Each row is followed by its class.
[ -2   6 -17  -7  10   0   0  17  19 -18  11  11 -42  -7 -27 -34  -6  -3
  12   1   7  -6  -8  14 -22  -9 -20  -1 -23   6  -4  14  -5  17  -4  17
   3   6  -9  -2 -13  28] => S
[  2 -37  67  17  37  39   0  33   8 -22  53 -11  -8 -21   6 -10 -14 -14
  13  12 -18 -22 -50   1  10   8 -35 -14 -35 -37  -2  -1  -8  51 -12  -8
 -44  -2  13 -43  51  -5] => F
[ 22  19   5   9 -25 -14  19   2  -3 -13   1  29 -17   4  11  10  69 -26
  17 -40  14 -13   0  -5   1  16  25 -16  49 -57   9  -6 -48 -15   5  10
 -21   2  -9  23 -54 -15] => E
[ 36  14  19  17 -29  -8  10   6 -18  12 -15  26 -17   5 -24   1  52  -4
  -3  -8  39 -10  -5   8   5  14  26  -9   9 -36  -8 -31 -20  -8 -23  13
  -5   1  -4  42 -20 -32] => P
[  1  20  29 -21 -40 -23  13  -4  25   2 -31   3 -11 -12 -31 -48  19   9
   6   8   9  15  11  -2 -29  25 -11  -6 -32  -2  -6  40   7  24 -30   7
  17   8 -18   5  -4  13] => E
[ 30   2 -14   3  11  29  16  37   4 -35  -9  10 -22   6 -28  -7   3 -21
   5  15  25 -54 -50  12 -19 -21 -37  -4 -12 -14  -6 -10  -3  37  25  27
 -20 -13 -20   5  18  35] => L
[ 21 -14 111  37 -13  58 -22  34 -16   6 -31  -4  17 -23 -33 -18  52 -28
  19  19  55 -20 -82   1 -32   8   7  24  35 -35  23 -80 -15  70 -52  62
 -43 -15 -27   2   9 -57] => G
[-18  10 -37  -8  22 -19  19  19  25 -25  -3 -17 -48 -26  27  -9 -12  17
  18  -7  20 -30 -35 -17 -41  -9 -46 -13 -20 -17  41  -8   8  48  -6  38
  -8 -53   3 -13  -9  -8] => F
[  9   7  39  23 -20   7  13  15   9 -21  -3 -15 -14   2 -12 -19  -4 -21
  -1  18  -2  12   6  -2  -3  21  -2   2 -34   2 -23  25 -16  12 -19 -17
   2   9 -10  -3  12  -2] => G
[ 20  -5  37 -19  22  29 -42 -22  -4  35   5  -5  23  10   9   9 -59  32
 -16  29  -5 -32  15  -8  28 -47  26  26 -39  -9 -11  -3  35  -4 -56   3
   9 -12  34   3   2 -12] => W
[-34  15 -27  12  37  21   7 -17  19 -21   2 -21 -65 -23  18  -5  16 -22
  40 -48   8 -22 -18 -13   6 -38 -19  16  62 -17  57  17 -54  12   7  43
 -12 -50  -6   1 -51  56] => G
[ -6  -8  49  -1   3  11 -15  -8 -13  44 -11   8 -16 -12  17   4  20  29
 -14  -8  12  -7 -23 -11   7  -1  33  -1  20 -43   6 -23  -2  13 -71  21
   4 -16  19  23 -25 -46] => P
[-11   5 -17  -5  15  -4  20  23   3 -26  25 -13 -38  -8  12  -2  23 -16
  22 -24   1 -20 -31  -4 -10   3 -35 -20  10 -27  16   7 -31  29  12  14
 -20 -18   7 -11  -5   5] => F
[-11 -11  24   9  16  18  -7  14  21  -4  21 -19 -38 -35 -15 -24   3 -14
  23  -5   0   7 -47  -4 -21  -7 -38 -10 -16 -15   6  23   8  51  -9  35
 -20 -22  -4 -49  18  26] => T
[ 17 -28 -59  -6  83  -3  17  40  14 -44 -28   9 -67 -38 -14 -23 -16 -17
   1  13  56 -59 -80  11 -47 -18 -77 -30  -4 -28  46 -15  -1  58  15  54
 -37 -52  -8 -16  31   8] => P
[ 37 -35  67  32  15  41 -12  26 -15 -13  43   1  -8 -22 -16   7  41 -45
  11   4  27 -19 -80  -3  -9  -5 -14  -7   7 -52   5 -37  -7  50  10  40
 -53 -12  -6 -31  28 -16] => T
[-20   6 -12  -7  15  15   8   3   9  -3   8   1 -25  -1  30  15 -13  11
  -5  -8 -22 -24 -16  -6   5  -7  -6 -11  22 -37 -11  28 -26   8  -6   4
  -6   0  15  10 -26   2] => L
[ 46  -2   7  29 -27  11  31  39  -6 -32  15  13 -22   3 -48   0  35 -50
  -2  11  39 -17 -50  11 -33  13 -15 -23 -39 -25 -19 -24  -2  28  21  24
 -22  -2 -31 -22  16  -4] => T
[  7   0 -76   5  35  10  46   0  -6 -39  -1   1 -43   6  21  29   9 -47
   9 -24  32 -43 -53   9 -41 -28 -22 -26  40 -40  39 -33 -12  16  39  37
 -34 -37   2 -20 -22  -3] => W
[ 22  13 -36  24  -9 -17  44  25  -3 -27   2  25 -54   9 -16   8  39 -40
  -1 -24  19  -9 -13  15   0  15   0 -33   2 -35 -12   5 -39 -16  16   4
  -3  -5 -15  18 -16  14] => P
[ -2 -14 -30   7  31  -3  14  -1   9 -19  64   4 -45  -7  34  36 -12 -21
  -4 -19 -14 -28 -27 -11   6 -16  -7 -29 -11 -46  -5  29 -32  -4  24   8
 -13 -15  12 -27 -13  -5] => T
[-28  -4  -4  -3  39  14   0  -8  27   3  23 -34 -46 -23  24 -17 -28  -9
  36 -23 -24  12 -25   4   0 -22 -29  -3   9  -6  14  46  -2  30 -18  16
 -15 -23  21 -40  22  43] => W
[ 18  11 -43  23   6  14  37  16  12 -56  10   3 -47  18 -14  -2  14 -55
  -1 -13   5 -32 -12   5   0  -4 -27  -7 -11  -6   5  25 -39  -6  36   6
  -7  -9 -23   4 -14  53] => G
[ 15 -36  80  -3  64  68 -67 -13 -27  33  -5   7  10 -21  -4   0 -12  21
  -4  10  35 -59 -58 -12  25 -57   5  39  37 -35  43 -93  11  24 -63  47
 -41 -31  18  15   0 -15] => P
[  0  29 -87  -7  -8 -21  61  37  18 -52 -22  -4 -60   1   9   4  27 -42
  13 -23   3 -12 -46   8 -45  14 -43 -46  34 -27   5  24 -39  26  60  24
 -10 -19 -18  -7 -22  34] => L
[-18 -19  49 -26  47  24 -49 -18  39   7  28  -6  -1 -30  30 -31 -83  46
   6  18 -40 -17  16 -29  33 -42 -18  27 -36  -2   6  55  18  15 -45 -13
  -2 -25  29 -29  19  32] => E
[ -5 -11  33   8   5  -5  -3  17  18  -1  28  -1 -29 -11  24   4  -3  -6
  10 -20 -49  34 -13  -7  15  11  -5 -26  -7 -47 -16  56 -11  18 -16  -2
 -17  12  13 -23  13 -27] => C
[ -2   2 -41 -16  13  -7   8  13   9 -32  -5   6 -35   5 -23   5  -7 -13
  12  -3  24 -31 -20   1 -33 -31 -39  -2 -14  -9  16  -4  11  25  22  35
 -13 -13 -14  -6   5  13] => C
[ -8   9 -27  -8  15 -10   1 -14   3   0  26   1 -46  -9  33  40  10   6
  -4 -29  14 -40 -21 -23 -12 -30   5  -1   8 -43  20 -19 -13   2 -10  38
  -7 -37  15  -4 -60 -18] => T
[-54  28 -55 -18   2 -29  13 -53  20  30  21 -22 -34   9  71  31 -36  32
   5 -35 -55  27  62  -7  29 -10  37 -17  17  -5 -14  71 -25 -49 -24 -24
  42 -11  40   5 -48   2] => W
[-37  11   8 -24  19 -19 -11 -22  55   8  27 -16 -40 -32  43 -32 -34  32
  25 -28 -54  20  27 -19  27 -11 -16  -6 -10 -11   3 103 -21   2 -25  -9
  18 -21  21 -20 -13  49] => E
[-55  14 -57 -25  17 -65  19 -32  39   9  49 -36 -61 -20  79  27 -61  45
  -9  -9 -53  21  45 -32   2  -2   4 -34 -53  -2 -17 104 -12 -16  -5 -28
  49 -25  41 -29 -22  -6] => T
[ 20  19 -64   7   4 -31  36  22   2 -50  31  18 -40  21  18  23   8 -12
  -1 -23   8 -56   9  -3   3  -1 -23 -24 -29 -37  -3   3 -32 -14  35  -8
  -7 -11   4  16 -26   2] => F
[ 15  16 -21  30  -2   4  19  13  -4 -32  16  13 -30  26  10  19  25 -40
  -3 -25   2 -26  14  -2  19  -2   8  -6   4 -26 -19  25 -50 -27  18  -9
  -4  -1  -8  21 -35  10] => G
[ -7  24  19  -5 -35 -17  -6   8  17  12  -3  -4 -29   2 -11  -9   8  14
   9 -13 -25  40  15  -4   4   7   4  -3 -22  -8 -20  43   6   2 -31   9
  13   9  -8  10  -2  -2] => C
[ -3  -9 -25 -26  37 -15  -9 -15  21 -16  24 -22 -37 -14  19  10 -67  33
 -17  27  19 -52 -17 -26 -29 -49 -34   9 -76   2  12   5  40  28  -4  27
  16 -49  10 -22   7  19] => T
[ 14  13  38  11 -24  -8  -3  27  -7   2  14   8  -8  11  -5 -10  11   8
   0   1 -13 -16  11 -10  17  18   3  -2 -43 -33 -23  18  -6   8 -38 -15
   4  15   8  16  -1 -14] => F
[ 34  28 -69  22 -25 -19  58  30 -12 -49   1  37 -66  28 -32   8  73 -72
   4 -52  15  -8  -7  25   8  19 -10 -43  32 -37 -17   7 -63 -34  47  -1
 -14   9 -17  24 -36  39] => P
[ 22  -4 -59 -25  25 -27  28  25   4 -42  -2  -6 -27   8   5   1 -24   5
 -15  23  37 -78 -27 -12 -45 -17 -44 -19 -60 -14  18 -13  18  41  17  22
   6 -36   4   1   8 -17] => F
[ -48   29 -104  -25    1  -65   60  -14   33  -53   32  -26  -67   10
   64   19  -50   26  -11  -13  -37   -6   38  -18  -16    5  -34  -28
  -70   27    2   68   -1  -25   30  -30   37  -28   22  -10   -1   29] => F
[-23  24 -91 -28  13 -34  39  -4  32 -32   3 -14 -54   4  38  11 -64  35
 -14  14 -19 -31  15  -8 -15 -15 -32 -17 -43  10 -10  65  -5   0  28 -14
  35 -21   6  10  -2  44] => L
[ 70  -9 -30  36   6  -2  41  48 -12 -58   5  35 -35  12 -37   3  32 -63
  -9   6  53 -42 -55  16 -27   7 -24 -26 -10 -43   4 -44 -11  13  37  16
 -40  -3 -21   7  13  -5] => P
[-24  12 -46   0   1 -29  41  21  30 -26   9  -3 -69 -27   2 -26  21 -14
  25 -13  16  10 -43   9 -60  18 -29 -33   8 -15  20  13 -29  41  18  33
  -2 -10 -18 -12 -15   0] => S
[ 12  -3 -20  -8  15  -5 -11   3   8 -12  12  15 -20   1  -7 -19 -27  20
 -11  20  17 -36  -7  -3 -20 -20  -6  11 -31   0   7 -12  16   7  -8  17
   8   3   2  14 -11  -2] => S
[-16  13 -37  12 -25 -48  55  11  26 -18  39 -14 -64 -15  17   7  24 -33
   9 -29 -21  40  -6  -2 -22  40  -7 -57 -25 -28 -27  78 -35   5  25  -6
  11   4   0 -33 -12  -1] => T
[-16   3 -42  -7   5 -25  25   2  12 -18  12   6 -48  -6  29   0   7   9
  -6  -7   4  -5 -11  -5 -42  11   2 -26   9 -27   5   7 -16  11   2  13
   9  -5   7   8 -40 -35] => S
[-13   9  26  -5 -13 -17 -10 -15  15  10 -15 -14  -3  -2  22  -5 -51  40
 -28  40   6 -18  23 -27 -17   0  16  26 -63   4  -5  23  20   9 -59  -4
  34  -6  10  18  -7 -38] => G
[ -4 -19 -23   4  38  -1  12  10  17 -27  38 -18 -46 -31  13   8 -12 -22
  13  -2  16 -16 -50  -9 -30 -17 -43 -19 -13 -21  18   8  -3  44  25  33
 -22 -37   2 -45   8  10] => T
[ -1  21 -36   0 -17  -5  36  -8  -6  -1 -16   1 -36   3  13  27  41 -27
  11 -29  33 -15 -27   2 -36   2  13 -11  48 -40  20 -39 -21   8 -10  40
 -21 -19   6  10 -47 -37] => W
[-18  21 -10 -19   3 -28 -36 -26   8  33  11  11 -20   7  37   1 -28  71
 -13  -3 -29 -11  58 -17  29 -18  39  19 -13   0 -14  22  -7 -40 -46  -8
  46   0  24  46 -51 -11] => S
[ 31  -3  71  39 -12  54 -17  22  -7  -5 -20   5   3  -3 -40 -26  32 -31
   8  10  35 -25 -36  -2   3   0   1  25  -2 -20   5 -28 -11  27 -33  35
 -24  -4 -22  15   5  -2] => G
[ 11 -18  42   7  -7  20   1  19 -20  -3  -6  23  -9  -7 -16  -4  45  -9
   0  11  44 -23 -56   6 -53  16  19  -2  29 -41  10 -80  -9  36 -28  38
 -29  14 -12  13 -20 -72] => S
[-44   4 -48 -11  20 -34  16 -10  31  -8  33  -2 -65 -16  51  -2 -14  19
   7 -27 -32   9  11  -8 -11   6  -1 -24  -2 -16   0  57 -30  -4  -6   2
  19  -3  25   1 -36  -6] => S
[-22   1  13  -3   9  29  -9 -22   4  20   5 -16 -20  -4  21   5   0  -4
  19 -21 -14   9 -10  -3   3 -13  12   7  34 -21   9   3   2   5 -37  17
 -12 -13  25 -13 -15   5] => W
[ 20 -19  25  54  12  39  32  57  19 -47  21 -11 -39 -19 -14 -26  28 -77
  24  -4  -2   5 -70   8 -10  24 -36 -27  -3 -28   3  38 -39  52  21  17
 -37 -13 -21 -40  40  18] => G
[  8  18  -6 -14  -2  -6   0  -4  17 -19   0  16 -25   3   9  -5   0  11
   3  -8  -1 -27  19 -10   9 -17  -4  -1 -21 -17   3  28 -15 -11  -5   1
   7 -21  -1  13 -25  32] => E
[ 31  10 -34  17   6  -8  17  34  15 -42  24  28 -38   8 -24 -22  10 -31
   5  -7   4 -14  -7  15 -13   3 -16 -20 -21 -20 -18  20 -24  -4  30   7
  -9  17 -11   3 -13  17] => S
[-17   7 -46  -9  34  23   1 -24   0  -1   0  -9 -37   2  29  22 -16  -6
  19 -27   8 -35 -18  -3  -2 -45  -1   8  42 -18  36 -29  -9  -2 -14  31
 -16 -35  19  -2 -34  12] => W
[  4 -23 107  14 -13  46 -34   9 -16  30  13  -4   8 -27 -23  -4  23  -6
   5  15  22  -1 -61 -13 -14   1  10  17  -4 -36   1 -48  16  50 -59  38
 -33   2   0 -21  13 -37] => T
[ 23  36 -49  17 -30 -26  53  20  25 -59   2  34 -47   9 -34 -20  58 -62
  28 -39   7   1   8  18 -14  23 -30 -28  11 -15  -5  34 -50 -20  52   0
 -17  15 -42   6 -27  57] => E
[ 10  -1  49  24  -1  30 -22   5   2  -3   5  -6  -7   6  -6 -10  12  -9
   4   2   6 -16  -4  -7  19  -5   6  22 -10  -4  -9   5 -16   5 -23  12
   1  -5  -9  18   2  16] => G
[ 23 -32  80  18  28  27 -11  19   1   8  -4  -6 -20 -39 -16 -34   0  -2
   5  21  21   0 -63   3  -8   0 -20 -10 -14 -36  13 -21  12  65 -46  24
 -32 -14   6 -15  38 -26] => P
[ 39  -9  56  12   4  12 -10  21  22 -21  21  18  -1  -6 -15 -33 -16  -8
   1  19 -14  -5   5  -2  18   1 -13  -3 -52 -19 -27  45   2  11 -12 -18
 -12  10  -5  -7  26  18] => E
[  1 -22  72  11  21  82 -32  19 -15  11  -3   7   5 -11 -17  -8  19  -7
  17   1   7 -43 -66   1  11 -23 -10  23  51 -40   5 -42 -12  48 -30  36
 -45  -3  -1   4   8  14] => L
[  1 -11 -25   6  37  39  10  26  14 -28   7   3 -28 -13   1  -5 -10 -18
  14  -3   6 -38 -52   5 -11 -25 -47  -6  25 -24   7  12 -10  46  27  30
 -30 -23  -2 -12   3  33] => L
[ 25 -21 114  44 -13  53  -9  37 -15   4 -38  -7  15 -27 -29 -25  48 -28
  14  28  54 -12 -83  -2 -42  18   7  13  16 -41  25 -65   1  81 -51  54
 -38 -18 -27  -9  20 -66] => G
[ -1  -2  54 -12  -3  32 -23 -24 -13  42 -29 -12  11 -11   7   7   7  23
   5   7  32 -17 -28  -8 -22 -25  27  24  30 -29  22 -62  24  36 -66  48
 -12 -30  17   8 -23 -53] => W
[ 16  19 -51  18   1  -8  38   2  -1 -45   3   4 -32  27  16  26  22 -30
 -19 -11  14 -35  10  -2  -1   1   2 -16  -2 -16  -5  18 -45 -27  33   3
   9 -15  -9  30 -35  -2] => G
[-10  12 -49 -19  27   7   5 -24  -3   1 -14  -7 -34   4  33  29 -11   4
   3 -20  23 -41 -17 -12 -21 -43   6   6  46 -33  36 -36  -2   4 -14  39
  -8 -45  18   5 -53  -9] => W
[ 11  -4 -14  10  10  -3  17  33 -10 -31 -18  17 -36 -14 -17 -15  54 -30
  12  -4  49 -29 -73   8 -68   7 -19 -16  39 -39  35 -53 -16  47  11  62
 -29  -8 -19   6 -17 -36] => S
[-30  -9 -24 -22  32 -23  -4 -18  28  -2  17  -3 -33 -26  39  -6 -53  43
  -8  16   2 -17  -3 -15 -33 -13  -3  -5 -20 -14  15   5   3  17 -16  12
  14 -11  18  -2 -23 -31] => S
[ -4   9   7  36  -6   2  26   3  23 -30  22  -1 -44  -3  32   6   9 -30
   0 -26 -30  10   1 -11  14  26   6 -17   5 -44  -7  46 -52 -15   1 -12
 -10   3   1  -3 -24   0] => G
[  8 -14  53 -15  39  12 -23  -5  29   1  -1  -9  -3 -30  12 -33 -22  25
   9  14   5 -24 -19 -20 -11 -26 -17   4 -21 -20  16  17  16  38 -28  22
  -8 -33   2 -14  11   3] => E
[ -1  20  19 -33 -15  22 -28 -10   9  11 -31  16  -7   0 -30 -29   8  12
  14  -9  18 -42   5 -15   4 -33  -3  32   1  -3  18 -11  -2   4 -44  31
   6 -19  -8  19 -35  41] => E
[-13   1 -38  14  40  20  16 -11  22 -20  39 -11 -57  -4  37   9  -3 -26
  28 -41 -38   3 -12   4  20 -18 -20 -19  32 -26   8  43 -29  -6  17   3
 -25 -21  22 -22  -2  40] => W
[-34  20 -69 -22  26 -44   7 -49   6  20  11   7 -55   2  70  36 -19  41
 -17 -43 -14 -18  34 -20  21 -26  29 -15  33 -36  20  21 -30 -48 -22  -1
  30 -25  37  38 -80 -12] => P
